Here is a tiny trained network, its code and every weight. The questions are about switching its units off for an input and a target symbol, where a switched-off unit gives its printed mean instead of its output.

import numpy as np


def w(rows, s, z=0):
    codes = np.array(rows[::2]) - 128.0
    scale = np.full(codes.shape[1], s)
    scale[-1] = z or s
    return codes * scale


def f(y):
    return np.maximum(y, 0)


def softmax(a):
    e = np.exp(a - a.max(-1, keepdims=True))
    return e / e.sum(-1, keepdims=True)


def log_softmax(a):
    a = a - a.max(-1, keepdims=True)
    return a - np.log(np.exp(a).sum(-1, keepdims=True))


def net(x, mask):
    ids = ['ΔΘΛΞΣΩαβγεζημπφψ'.index(c) for c in x.split()]
    T = len(ids)
    res = E[ids] + P[:T]
    u = 0
    for l in range(3):
        q, k, v = (res @ M[l].T for M in (Q, K, V))
        z = softmax(np.where(np.tri(T) > 0, q @ k.T / 2**0.5, -1e9)) @ v
        res = res + np.where(mask[u], z, O[l][:, -1]) @ O[l][:, :-1]
        u += 1
        y = f(res @ A[l][:, :-1].T + A[l][:, -1])
        res = res + np.where(mask[u : u + 4], y, B[l][:, -1]) @ B[l][:, :-1]
        u += 4
    return log_softmax(res[-1] @ U[:, :-1].T + U[:, -1])


Q, K, V, O, A, B = {}, {}, {}, {}, {}, {}
E = w([
[58,101,64,187,100,159,189,123],'Δ',
[141,126,149,188,131,151,136,63],'Θ',
[152,162,225,107,91,91,136,140],'Λ',
[118,146,85,170,129,107,98,64],'Ξ',
[151,92,140,100,95,76,165,141],'Σ',
[142,140,49,153,91,185,120,153],'Ω',
[167,116,156,122,58,154,173,164],'α',
[124,209,143,164,70,145,112,163],'β',
[177,112,173,74,114,144,150,88],'γ',
[205,73,160,137,41,91,102,41],'ε',
[134,218,172,94,142,90,98,80],'ζ',
[100,250,110,76,36,137,66,112],'η',
[92,95,82,73,141,157,188,82],'μ',
[150,143,57,83,54,147,115,125],'π',
[55,179,139,70,126,80,155,97],'φ',
[152,155,124,193,101,91,146,155],'ψ',
],0.022)
P = w([
[16,56,162,180,167,126,63,191],'0',
[78,78,131,182,152,102,79,137],'1',
[98,98,126,177,139,102,126,120],'2',
[123,127,113,172,129,99,145,111],'3',
[150,144,110,162,127,98,170,112],'4',
[171,160,97,147,134,87,186,107],'5',
[189,179,85,143,130,86,207,112],'6',
[211,197,77,130,132,86,223,114],'7',
[225,210,69,117,141,80,240,117],'8',
[255,213,54,133,142,69,230,91],'9',
],0.01)
Q[0] = w([
[178,164,100,240,59,74,188,1],'0.h0',
[125,107,178,28,110,28,202,137],'0.h0',
],0.0072)
K[0] = w([
[178,220,88,108,129,103,254,121],'0.h0',
[144,159,80,173,103,99,126,73],'0.h0',
],0.0087)
V[0] = w([
[230,239,219,200,80,167,2,250],'0.h0',
[68,171,232,34,167,5,160,118],'0.h0',
],0.0063)
O[0] = w([
[180,191,199,254,19,184,88,179,2],'0.h0',
[18,216,255,40,118,13,152,125,92],'0.h0',
],0.0064,0.0034)
A[0] = w([
[135,193,155,33,143,220,43,62,8],'0.n0',
[159,165,140,116,123,97,102,157,114],'0.n1',
[73,254,57,141,183,162,65,143,203],'0.n2',
[100,148,173,94,124,105,179,128,108],'0.n3',
],0.0066,0.0017)
B[0] = w([
[93,42,163,166,202,247,255,189,164],'0.n0',
[145,35,145,159,150,149,184,71,185],'0.n1',
[237,55,119,103,101,187,83,3,241],'0.n2',
[95,208,225,232,33,114,121,159,254],'0.n3',
],0.0066,0.0028)
Q[1] = w([
[100,200,52,227,99,86,187,12],'1.h0',
[221,60,145,132,40,19,254,81],'1.h0',
],0.0045)
K[1] = w([
[247,151,137,40,70,114,233,111],'1.h0',
[171,254,64,129,131,139,227,60],'1.h0',
],0.0058)
V[1] = w([
[174,17,236,155,169,124,186,124],'1.h0',
[139,123,55,159,68,2,57,132],'1.h0',
],0.0082)
O[1] = w([
[198,142,233,75,180,137,164,182,255],'1.h0',
[178,127,134,169,114,5,77,134,246],'1.h0',
],0.015,0.0065)
A[1] = w([
[153,166,218,8,196,194,244,2,34],'1.n0',
[133,133,34,120,222,188,109,176,169],'1.n1',
[229,33,227,68,81,14,145,87,255],'1.n2',
[69,193,21,143,163,243,93,200,34],'1.n3',
],0.0032,0.0038)
B[1] = w([
[151,139,19,62,123,124,45,144,157],'1.n0',
[155,64,158,195,128,162,113,2,134],'1.n1',
[84,163,79,108,116,181,202,106,251],'1.n2',
[151,125,171,79,173,161,45,192,129],'1.n3',
],0.0068,0.02)
Q[2] = w([
[205,223,82,127,62,144,254,28],'2.h0',
[113,204,125,202,240,133,129,85],'2.h0',
],0.0051)
K[2] = w([
[168,250,32,156,122,140,253,105],'2.h0',
[145,95,107,99,17,126,190,132],'2.h0',
],0.0065)
V[2] = w([
[148,80,127,72,33,138,163,87],'2.h0',
[93,2,120,118,44,112,194,255],'2.h0',
],0.0062)
O[2] = w([
[87,50,165,122,91,120,87,248,255],'2.h0',
[134,154,11,91,66,143,175,165,57],'2.h0',
],0.017,0.0065)
A[2] = w([
[109,110,107,112,164,142,150,124,69],'2.n0',
[82,156,89,150,169,212,89,158,107],'2.n1',
[117,47,51,134,252,62,196,225,185],'2.n2',
[2,167,148,133,113,70,125,113,4],'2.n3',
],0.0077,0.0039)
B[2] = w([
[101,153,250,53,142,76,119,192,142],'2.n0',
[148,152,59,151,143,110,190,91,142],'2.n1',
[213,94,180,100,2,91,87,26,255],'2.n2',
[153,14,91,217,135,113,207,208,178],'2.n3',
],0.0072,0.0089)
U = w([
[196,60,41,123,143,143,180,82,84],'Δ',
[215,81,132,167,200,166,197,78,198],'Θ',
[114,209,162,143,70,116,130,124,38],'Λ',
[132,134,133,170,156,82,65,54,190],'Ξ',
[110,231,88,74,75,54,117,116,237],'Σ',
[211,42,59,185,159,169,99,173,24],'Ω',
[202,101,59,148,116,174,162,201,102],'α',
[132,174,146,210,43,163,83,109,41],'β',
[185,64,98,66,199,151,112,188,145],'γ',
[242,87,149,131,127,88,62,213,129],'ε',
[91,168,194,112,108,132,85,96,47],'ζ',
[83,68,156,164,54,233,89,122,84],'η',
[69,89,121,57,115,105,42,109,72],'μ',
[101,112,72,159,69,112,2,163,132],'π',
[34,121,115,141,105,95,128,129,253],'φ',
[195,232,67,201,104,117,198,70,141],'ψ',
],0.0059,0.0046)

Each question gives the input, a string of symbols that net reads in full, and the target symbol t.
The units are the heads (2 rows each of Q, K, V and O) and the neurons (one row each of A and B). Each row of codes is followed by its name. A weight is (code - 128) times the scale printed after its matrix; where a second scale follows, it is the last column's (O, A, B and U).
mask holds one flag per unit, layer by layer, with each layer's heads first. A switched-off unit (its flag False) gives its mean, the last column of its rows in O or B, instead of its output. The means were averaged over made-up inputs and are rounded, as every weight is.
A unit's drop is (log p(t) with every unit on - log p(t) with that unit switched off) / (log p(t) with every unit on - log p(t) with every unit switched off).
The circuit of an input: a set's keep is (log p(t) with only the set's units on - log p(t) with every unit switched off) / (log p(t) with every unit on - log p(t) with every unit switched off). Starting from the 12 units with the biggest drops (on a tie, the unit counted first), units are removed one at a time, each time the one whose removal leaves the highest keep (on an exact tie, the one counted first), for as long as the keep stays at least 0.8.
units of the circuit, in order: the units of the circuit, biggest drop first
most important unit: the unit with the biggest drop
k most important neurons: the k neurons with the biggest drops, biggest first
top k neurons in layer l: the k neurons of layer l with the biggest drops, biggest first
input Ξ Θ ψ Θ, target ψ: units of the circuit, in order	2.h0, 0.h0
input ε φ Ξ ε Σ ε Θ, target ε: units of the circuit, in order	1.n2, 2.h0
input Θ Ξ μ, target μ: units of the circuit, in order	0.h0, 2.n0, 1.h0, 2.n2
input Θ ε η η Ξ ε Θ π Θ, target π: most important unit	1.h0
input Θ Ξ Θ η Θ, target η: units of the circuit, in order	1.h0, 0.n0
input ε ε φ φ ζ ε, target ζ: units of the circuit, in order	0.h0, 2.h0
input Θ γ ε Δ Ξ ε ε Θ Δ, target ε: units of the circuit, in order	2.n2, 1.h0
input η Ξ ε Θ η Δ, target η: units of the circuit, in order	1.h0, 0.n0, 0.n2
input ψ ε Δ Θ φ, target φ: 3 most important neurons	2.n3, 0.n3, 2.n2
input ε Θ Θ Ξ η ε Δ Ξ Ξ, target Ξ: units of the circuit, in order	1.n2, 2.h0, 1.h0
input ε Θ ε φ η ε ε γ, target γ: units of the circuit, in order	0.n0, 1.h0, 1.n0, 2.n2
input Θ Θ Δ ε ε γ, target γ: units of the circuit, in order	1.h0, 1.n0
input α Ξ ε η α, target η: units of the circuit, in order	1.h0, 0.n0
input ε ε ζ, target ζ: 3 most important neurons	0.n2, 0.n0, 0.n1
input ε Σ ε ε η ε, target η: most important neuron	0.n0
input Θ ε γ ε Σ ε Ξ β ε Ξ, target ε: 2 most important neurons	1.n2, 0.n1
input Ξ μ Θ, target μ: top 2 neurons in layer 2	2.n0, 2.n2
input η Ξ Ω, target Ω: top 2 neurons in layer 1	1.n2, 1.n3
input Σ Θ Ξ Θ Δ ζ, target ζ: top 2 neurons in layer 1	1.n2, 1.n1
input ε ζ ζ ε ε γ γ η, target η: most important neuron	0.n2
input ε ζ Θ π π β β η ε, target η: 3 most important neurons	0.n0, 0.n2, 0.n1
input ε ε Δ Δ Δ Ω Θ ζ Θ, target ζ: 2 most important neurons	0.n0, 0.n1
